Below is a small trained network, with its code and all its weights. Each question gives an input and a target symbol and asks what happens when units are switched off, that is, made to give their printed mean instead of their output.

import numpy as np


def w(rows, s, z=0):
    codes = np.array(rows[::2]) - 128.0
    scale = np.full(codes.shape[1], s)
    scale[-1] = z or s
    return codes * scale


def norm(h):
    return h / np.sqrt((h * h).mean(-1, keepdims=True) + 1e-5)


def f(y):
    return y / 2 * (1 + np.tanh(0.7978845608 * (y + 0.044715 * y**3)))


def softmax(a):
    e = np.exp(a - a.max(-1, keepdims=True))
    return e / e.sum(-1, keepdims=True)


def log_softmax(a):
    a = a - a.max(-1, keepdims=True)
    return a - np.log(np.exp(a).sum(-1, keepdims=True))


def net(x, mask):
    ids = ['εηθμψω'.index(c) for c in x.split()]
    T = len(ids)
    res = E[ids] + P[:T]
    u = 0
    for l in range(2):
        q, k, v = (norm(res) @ M[l].T for M in (Q, K, V))
        z = softmax(np.where(np.tri(T) > 0, q @ k.T / 3**0.5, -1e9)) @ v
        res = res + np.where(mask[u], z, O[l][:, -1]) @ O[l][:, :-1]
        u += 1
        y = f(norm(res) @ A[l][:, :-1].T + A[l][:, -1])
        res = res + np.where(mask[u : u + 4], y, B[l][:, -1]) @ B[l][:, :-1]
        u += 4
    return log_softmax(norm(res)[-1] @ U[:, :-1].T + U[:, -1])


Q, K, V, O, A, B = {}, {}, {}, {}, {}, {}
E = w([
[205,101,101,86,148,198],'ε',
[155,118,167,72,116,238],'η',
[40,181,182,83,115,165],'θ',
[97,109,145,97,104,69],'μ',
[172,66,170,147,75,74],'ψ',
[125,150,56,252,183,106],'ω',
],0.016)
P = w([
[85,98,193,254,127,80],'0',
[124,86,107,120,213,173],'1',
[104,92,149,120,138,124],'2',
[103,78,154,113,94,89],'3',
[107,95,128,80,114,108],'4',
[122,154,142,106,113,86],'5',
[132,190,114,93,113,63],'6',
[200,153,82,26,107,153],'7',
[130,153,89,63,60,58],'8',
[135,169,23,64,125,116],'9',
[101,110,32,92,52,108],'10',
[148,190,60,75,203,161],'11',
[110,193,63,186,123,149],'12',
],0.009)
Q[0] = w([
[215,255,63,78,59,154],'L0H1',
[93,104,73,118,115,126],'L0H1',
[119,82,124,111,177,112],'L0H1',
],0.0094)
K[0] = w([
[184,180,154,89,139,75],'L0H1',
[55,132,2,135,23,132],'L0H1',
[158,54,162,168,77,55],'L0H1',
],0.0066)
V[0] = w([
[168,214,183,127,109,254],'L0H1',
[226,123,146,62,70,4],'L0H1',
[97,101,135,207,160,122],'L0H1',
],0.0072)
O[0] = w([
[168,29,17,59,121,93,6],'L0H1',
[74,101,236,159,50,212,143],'L0H1',
[194,144,167,1,101,78,183],'L0H1',
],0.0086,0.0019)
A[0] = w([
[130,78,133,166,111,113,246],'L0N1',
[155,179,108,130,247,143,251],'L0N2',
[169,197,104,118,91,126,70],'L0N3',
[143,116,121,196,136,117,19],'L0N4',
],0.011,0.0024)
B[0] = w([
[134,60,205,45,134,247,163],'L0N1',
[89,63,217,155,32,77,254],'L0N2',
[244,113,167,80,154,177,139],'L0N3',
[147,146,106,254,113,50,151],'L0N4',
],0.0065,0.0057)
Q[1] = w([
[129,161,58,114,188,74],'L1H1',
[78,239,75,194,188,50],'L1H1',
[238,171,67,254,236,107],'L1H1',
],0.0067)
K[1] = w([
[157,92,181,64,39,18],'L1H1',
[136,85,185,137,184,147],'L1H1',
[160,83,253,70,250,69],'L1H1',
],0.0055)
V[1] = w([
[66,128,120,183,155,134],'L1H1',
[195,2,137,251,169,138],'L1H1',
[192,171,200,76,132,105],'L1H1',
],0.008)
O[1] = w([
[246,147,96,51,122,94,53],'L1H1',
[113,156,86,128,46,116,174],'L1H1',
[85,107,123,160,111,127,253],'L1H1',
],0.014,0.0021)
A[1] = w([
[85,160,187,133,164,139,34],'L1N1',
[120,242,103,57,142,135,232],'L1N2',
[196,170,106,1,120,78,227],'L1N3',
[239,150,105,41,76,153,254],'L1N4',
],0.0074,0.0027)
B[1] = w([
[142,102,138,90,85,162,151],'L1N1',
[97,64,126,251,121,49,192],'L1N2',
[159,185,127,183,134,96,216],'L1N3',
[219,154,138,167,157,126,254],'L1N4',
],0.014,0.0032)
U = w([
[59,95,42,112,3,163,73],'ε',
[78,68,19,93,92,142,141],'η',
[81,89,108,103,224,113,121],'θ',
[62,92,197,137,42,184,2],'μ',
[23,191,143,80,62,185,143],'ψ',
[135,219,57,213,68,87,206],'ω',
],0.0066,0.0031)

Each question gives the input, a string of symbols that net reads in full, and the target symbol t.
The units are the heads (3 rows each of Q, K, V and O) and the neurons (one row each of A and B). Each row of codes is followed by its name. A weight is (code - 128) times the scale printed after its matrix; where a second scale follows, it is the last column's (O, A, B and U).
mask holds one flag per unit, layer by layer, with each layer's heads first. A switched-off unit (its flag False) gives its mean, the last column of its rows in O or B, instead of its output. The means were averaged over made-up inputs and are rounded, as every weight is.
A unit's drop is (log p(t) with every unit on - log p(t) with that unit switched off) / (log p(t) with every unit on - log p(t) with every unit switched off).
The circuit of an input: a set's keep is (log p(t) with only the set's units on - log p(t) with every unit switched off) / (log p(t) with every unit on - log p(t) with every unit switched off). Starting from all 10 units, units are removed one at a time, each time the one whose removal leaves the highest keep (on an exact tie, the one counted first), for as long as the keep stays at least 0.8.
circuit, biggest first: the units of the circuit, biggest drop first
unit that matters most: the unit with the biggest drop
k most important neurons: the k neurons with the biggest drops, biggest first
top k neurons in layer l: the k neurons of layer l with the biggest drops, biggest first
drop when u is switched off: that unit's drop, to one decimal
input ω μ ψ ω ε, target ω: circuit, biggest first	(L1H1 L1N3)
input ω ω ω ω ψ, target ω: circuit, biggest first	(L1N3 L1H1)
input ε μ θ ε, target θ: circuit, biggest first	(L1H1 L0N1 L0N2)
input η ε ε, target η: top neuron in layer 0	(L0N4)
input ω ε ε μ η θ η, target θ: circuit, biggest first	(L0H1 L1H1 L0N2)
input ψ η η θ μ, target θ: top 3 neurons in layer 0	(L0N2 L0N1 L0N3)
input ω μ ε ψ η ε ε, target ε: circuit, biggest first	(L0H1 L1H1)
input η μ ε η ε ε, target ε: circuit, biggest first	(L1H1 L0H1)
input θ ω η θ η, target θ: circuit, biggest first	(L0H1 L1H1)
input θ ω θ θ, target θ: circuit, biggest first	(L0H1 L1H1)
input ω θ ω ε η, target ω: 2 most important neurons	(L0N4 L1N4)
input ω ω η μ μ ω ω ε μ ε μ, target ψ: 2 most important neurons	(L1N2 L0N2)
input ω ψ θ ω μ ω ψ ω μ η μ, target ψ: top 2 neurons in layer 1	(L1N2 L1N4)
input θ ω ω ψ ε ψ ε ψ ε ψ θ μ ψ, target μ: unit that matters most	L0N1
input ω θ θ, target θ: top 2 neurons in layer 0	(L0N1 L0N3)
input μ ε η ω μ, target ω: 2 most important neurons	(L0N4 L1N3)
input ψ ψ ω ψ η ω ω θ η θ η η ε, target η: 2 most important neurons	(L1N3 L0N2)
input ε η θ ω ψ ω θ μ η ψ η ε, target μ: drop when L0N2 is switched off	0.3
input η ω ψ, target ω: drop when L0N2 is switched off	0.2
input η ω η η ψ, target η: most important neuron	(L0N2)
input ω η ω ψ ω η θ ω ω ω ε, target ω: drop when L1N3 is switched off	0.1
